Here is a tiny trained network, its code and every weight. The questions are about switching its units off for an input and a class, where a switched-off unit gives its printed mean instead of its output.

import numpy as np


def w(rows, s, z=0):
    codes = np.array(rows[::2]) - 128.0
    scale = np.full(codes.shape[1], s)
    scale[-1] = z or s
    return codes * scale


def f(y):
    return np.maximum(y, 0)


def log_softmax(a):
    a = a - a.max(-1, keepdims=True)
    return a - np.log(np.exp(a).sum(-1, keepdims=True))


def net(x, mask):
    res = np.array(x, float).reshape(1, 3) / 4 @ E
    y = f(res @ A[0][:, :-1].T + A[0][:, -1])
    res = res + np.where(mask, y, B[0][:, -1]) @ B[0][:, :-1]
    return log_softmax(res[-1] @ U[:, :-1].T + U[:, -1])


A, B = {}, {}
E = w([
[185,196,180,110],'x0',
[152,113,146,9],'x1',
[69,182,96,72],'x2',
],0.015)
A[0] = w([
[64,118,46,53,210],'neuron 1',
[30,176,124,88,84],'neuron 2',
[230,24,218,152,246],'neuron 3',
[50,186,140,105,90],'neuron 4',
[116,183,115,202,77],'neuron 5',
[113,97,49,117,73],'neuron 6',
[49,131,53,136,108],'neuron 7',
[70,66,132,122,71],'neuron 8',
[102,73,160,10,37],'neuron 9',
[75,78,93,137,149],'neuron 10',
[56,2,49,115,124],'neuron 11',
[133,94,205,143,157],'neuron 12',
[76,199,54,120,82],'neuron 13',
[148,195,166,112,216],'neuron 14',
[27,200,127,83,94],'neuron 15',
[74,105,218,45,67],'neuron 16',
[134,190,223,138,124],'neuron 17',
[133,208,137,215,40],'neuron 18',
[168,118,174,148,124],'neuron 19',
[116,94,105,84,40],'neuron 20',
[127,124,171,55,157],'neuron 21',
[169,137,77,68,59],'neuron 22',
[88,203,85,211,30],'neuron 23',
[66,47,131,147,71],'neuron 24',
[131,161,196,120,204],'neuron 25',
[174,194,174,126,115],'neuron 26',
[95,23,82,119,101],'neuron 27',
[94,158,90,112,98],'neuron 28',
[74,74,172,138,93],'neuron 29',
[15,128,107,235,2],'neuron 30',
[137,93,239,156,160],'neuron 31',
[122,85,181,50,121],'neuron 32',
[147,118,105,161,63],'neuron 33',
[170,54,145,46,72],'neuron 34',
[131,107,50,114,78],'neuron 35',
[119,149,102,172,82],'neuron 36',
[168,197,215,140,162],'neuron 37',
[57,99,126,118,102],'neuron 38',
[62,170,138,84,82],'neuron 39',
[7,245,173,44,120],'neuron 40',
],0.011,0.0023)
B[0] = w([
[130,150,124,124,221],'neuron 1',
[176,79,83,194,198],'neuron 2',
[171,104,1,160,243],'neuron 3',
[206,97,30,205,185],'neuron 4',
[61,99,160,136,196],'neuron 5',
[134,218,194,64,170],'neuron 6',
[135,160,116,135,197],'neuron 7',
[182,173,206,78,170],'neuron 8',
[32,113,141,153,217],'neuron 9',
[204,171,191,69,186],'neuron 10',
[179,192,182,69,235],'neuron 11',
[162,72,56,207,167],'neuron 12',
[166,46,61,188,193],'neuron 13',
[178,143,204,74,195],'neuron 14',
[183,43,117,188,211],'neuron 15',
[55,65,155,121,193],'neuron 16',
[136,206,204,55,194],'neuron 17',
[74,88,156,67,207],'neuron 18',
[150,126,98,138,169],'neuron 19',
[70,129,149,147,161],'neuron 20',
[66,41,93,129,195],'neuron 21',
[56,145,182,125,171],'neuron 22',
[54,95,187,170,212],'neuron 23',
[170,188,130,98,186],'neuron 24',
[148,209,165,110,179],'neuron 25',
[157,202,207,71,194],'neuron 26',
[196,165,193,66,200],'neuron 27',
[158,108,74,153,165],'neuron 28',
[185,159,144,65,157],'neuron 29',
[54,121,125,163,238],'neuron 30',
[200,25,76,159,184],'neuron 31',
[91,59,134,146,195],'neuron 32',
[118,32,103,125,153],'neuron 33',
[22,58,103,181,200],'neuron 34',
[128,199,187,78,158],'neuron 35',
[44,140,142,94,168],'neuron 36',
[116,148,221,48,212],'neuron 37',
[169,222,186,97,168],'neuron 38',
[136,152,56,172,183],'neuron 39',
[227,150,88,161,252],'neuron 40',
],0.0058,0.013)
U = w([
[230,165,189,67,100],'0',
[255,84,69,174,189],'1',
[37,88,156,134,1],'2',
],0.0097,0.0019)

Each question gives the input, the list of numbers given to net, and the class t.
The units are the neurons (one row each of A and B). Each row of codes is followed by its name. A weight is (code - 128) times the scale printed after its matrix; where a second scale follows, it is the last column's (A, B and U).
mask holds one flag per neuron, in row order. A switched-off neuron (its flag False) gives its mean, the last column of its row in B, instead of its output. The means were averaged over made-up inputs and are rounded, as every weight is.
A unit's drop is (log p(t) with every unit on - log p(t) with that unit switched off) / (log p(t) with every unit on - log p(t) with every unit switched off).
The circuit of an input: a set's keep is (log p(t) with only the set's units on - log p(t) with every unit switched off) / (log p(t) with every unit on - log p(t) with every unit switched off). Starting from the 12 units with the biggest drops (on a tie, the unit counted first), units are removed one at a time, each time the one whose removal leaves the highest keep (on an exact tie, the one counted first), for as long as the keep stays at least 0.8.
circuit, biggest first: the units of the circuit, biggest drop first
k most important neurons: the k neurons with the biggest drops, biggest first
drop when u is switched off: that unit's drop, to one decimal
input [4,2,-7], class 1: circuit, biggest first => neuron 3
input [-8,-8,-1], class 0: circuit, biggest first => neuron 11; neuron 10
input [0,4,3], class 2: circuit, biggest first => neuron 9; neuron 16
input [-7,-1,-7], class 0: 2 most important neurons => neuron 11; neuron 27
input [7,-4,8], class 1: 2 most important neurons => neuron 4; neuron 13
input [7,4,-8], class 1: 2 most important neurons => neuron 3; neuron 31
input [2,7,6], class 2: 2 most important neurons => neuron 9; neuron 16
input [5,7,6], class 2: 2 most important neurons => neuron 9; neuron 16
input [1,7,6], class 2: 3 most important neurons => neuron 9; neuron 16; neuron 22
input [6,8,-2], class 2: drop when neuron 34 is switched off => 0.2
input [-1,5,-6], class 1: drop when neuron 9 is switched off => 0.0
input [-4,1,3], class 0: drop when neuron 11 is switched off => 0.1
